Below is a small trained network, with its code and all its weights. Each question gives an input and a class and asks what happens when units are switched off, that is, made to give their printed mean instead of their output.

import numpy as np


def w(rows, s, z=0):
    codes = np.array(rows[::2]) - 128.0
    scale = np.full(codes.shape[1], s)
    scale[-1] = z or s
    return codes * scale


def f(y):
    return y / 2 * (1 + np.tanh(0.7978845608 * (y + 0.044715 * y**3)))


def log_softmax(a):
    a = a - a.max(-1, keepdims=True)
    return a - np.log(np.exp(a).sum(-1, keepdims=True))


def net(x, mask):
    res = np.array(x, float).reshape(1, 7) / 4 @ E
    y = f(res @ A[0][:, :-1].T + A[0][:, -1])
    res = res + np.where(mask, y, B[0][:, -1]) @ B[0][:, :-1]
    return log_softmax(res[-1] @ U[:, :-1].T + U[:, -1])


A, B = {}, {}
E = w([
[136,134,141,124,131,148,123,160,155,118,144,117],'x0',
[134,171,165,70,175,216,208,130,17,49,85,88],'x1',
[148,122,108,111,167,145,122,131,141,125,161,133],'x2',
[131,117,116,135,126,92,131,123,106,102,123,131],'x3',
[161,205,154,156,180,153,40,149,136,77,65,244],'x4',
[106,148,114,140,111,128,153,144,135,115,140,141],'x5',
[122,123,118,152,122,117,107,132,100,109,131,112],'x6',
],0.011)
A[0] = w([
[105,154,157,79,95,116,177,106,182,110,83,143,119],'neuron 0',
[134,108,118,166,86,51,98,110,218,169,200,120,172],'neuron 1',
[128,84,111,115,99,111,207,116,126,161,189,7,39],'neuron 2',
[154,128,143,144,130,121,127,153,112,79,148,96,120],'neuron 3',
[160,187,129,138,139,147,91,139,127,91,96,198,4],'neuron 4',
[138,130,106,111,140,154,182,136,90,108,123,106,141],'neuron 5',
[150,150,146,109,141,156,172,118,95,100,127,96,121],'neuron 6',
[130,153,159,106,145,194,201,110,64,77,133,69,167],'neuron 7',
[120,144,95,127,141,183,120,119,133,192,142,112,213],'neuron 8',
],0.016,0.0032)
B[0] = w([
[124,108,82,167,150,137,69,133,86,118,171,118,146],'neuron 0',
[140,52,49,80,125,141,167,194,74,206,105,43,254],'neuron 1',
[137,251,252,175,174,158,68,47,178,2,139,254,251],'neuron 2',
[67,108,156,68,125,146,102,23,174,224,51,104,140],'neuron 3',
[103,189,224,137,130,141,157,45,152,63,178,148,190],'neuron 4',
[127,142,130,107,147,196,136,210,117,224,147,95,174],'neuron 5',
[132,76,71,79,124,61,116,204,171,173,150,186,176],'neuron 6',
[142,35,21,160,84,75,137,136,95,180,109,57,220],'neuron 7',
[115,121,132,141,93,43,130,132,87,93,46,123,151],'neuron 8',
],0.0068,0.026)
U = w([
[147,53,64,88,98,39,153,178,97,254,94,34,254],'0',
[135,247,243,143,153,84,103,33,143,94,132,203,2],'1',
],0.0065,0.00024)

Each question gives the input, the list of numbers given to net, and the class t.
The units are the neurons (one row each of A and B). Each row of codes is followed by its name. A weight is (code - 128) times the scale printed after its matrix; where a second scale follows, it is the last column's (A, B and U).
mask holds one flag per neuron, in row order. A switched-off neuron (its flag False) gives its mean, the last column of its row in B, instead of its output. The means were averaged over made-up inputs and are rounded, as every weight is.
A unit's drop is (log p(t) with every unit on - log p(t) with that unit switched off) / (log p(t) with every unit on - log p(t) with every unit switched off).
The circuit of an input: a set's keep is (log p(t) with only the set's units on - log p(t) with every unit switched off) / (log p(t) with every unit on - log p(t) with every unit switched off). Starting from all 9 units, units are removed one at a time, each time the one whose removal leaves the highest keep (on an exact tie, the one counted first), for as long as the keep stays at least 0.8.
units of the circuit, in order: the units of the circuit, biggest drop first
unit that matters most: the unit with the biggest drop
k most important neurons: the k neurons with the biggest drops, biggest first
drop of u: that unit's drop, to one decimal
input [6,-8,-8,0,7,6,-4], class 0: 2 most important neurons -> [neuron 1; neuron 2]
input [4,1,2,0,-3,-4,-6], class 1: units of the circuit, in order -> [neuron 1]
input [5,8,3,-3,6,8,-6], class 0: 2 most important neurons -> [neuron 7; neuron 2]
input [1,-6,5,-7,5,3,0], class 0: 2 most important neurons -> [neuron 2; neuron 1]
input [-1,6,4,4,-8,-7,5], class 1: 2 most important neurons -> [neuron 2; neuron 1]
input [-4,-2,8,-3,-3,4,8], class 1: 2 most important neurons -> [neuron 7; neuron 2]
input [7,5,2,-8,-8,-7,-5], class 1: 2 most important neurons -> [neuron 2; neuron 1]
input [7,7,4,3,6,8,-1], class 0: 2 most important neurons -> [neuron 2; neuron 7]
input [0,8,7,3,7,2,-4], class 0: 2 most important neurons -> [neuron 7; neuron 2]
input [1,-7,1,2,-8,4,4], class 1: 2 most important neurons -> [neuron 2; neuron 7]
input [8,3,6,6,1,4,-7], class 0: drop of neuron 2 -> 3.3
input [-7,-6,0,-8,5,-8,3], class 0: drop of neuron 2 -> 4.6
input [-2,4,-6,7,2,4,-7], class 0: drop of neuron 1 -> 0.0
input [5,-1,-6,4,-3,8,-1], class 1: unit that matters most -> neuron 7
input [-5,-6,-5,-3,6,5,2], class 0: 2 most important neurons -> [neuron 2; neuron 1]
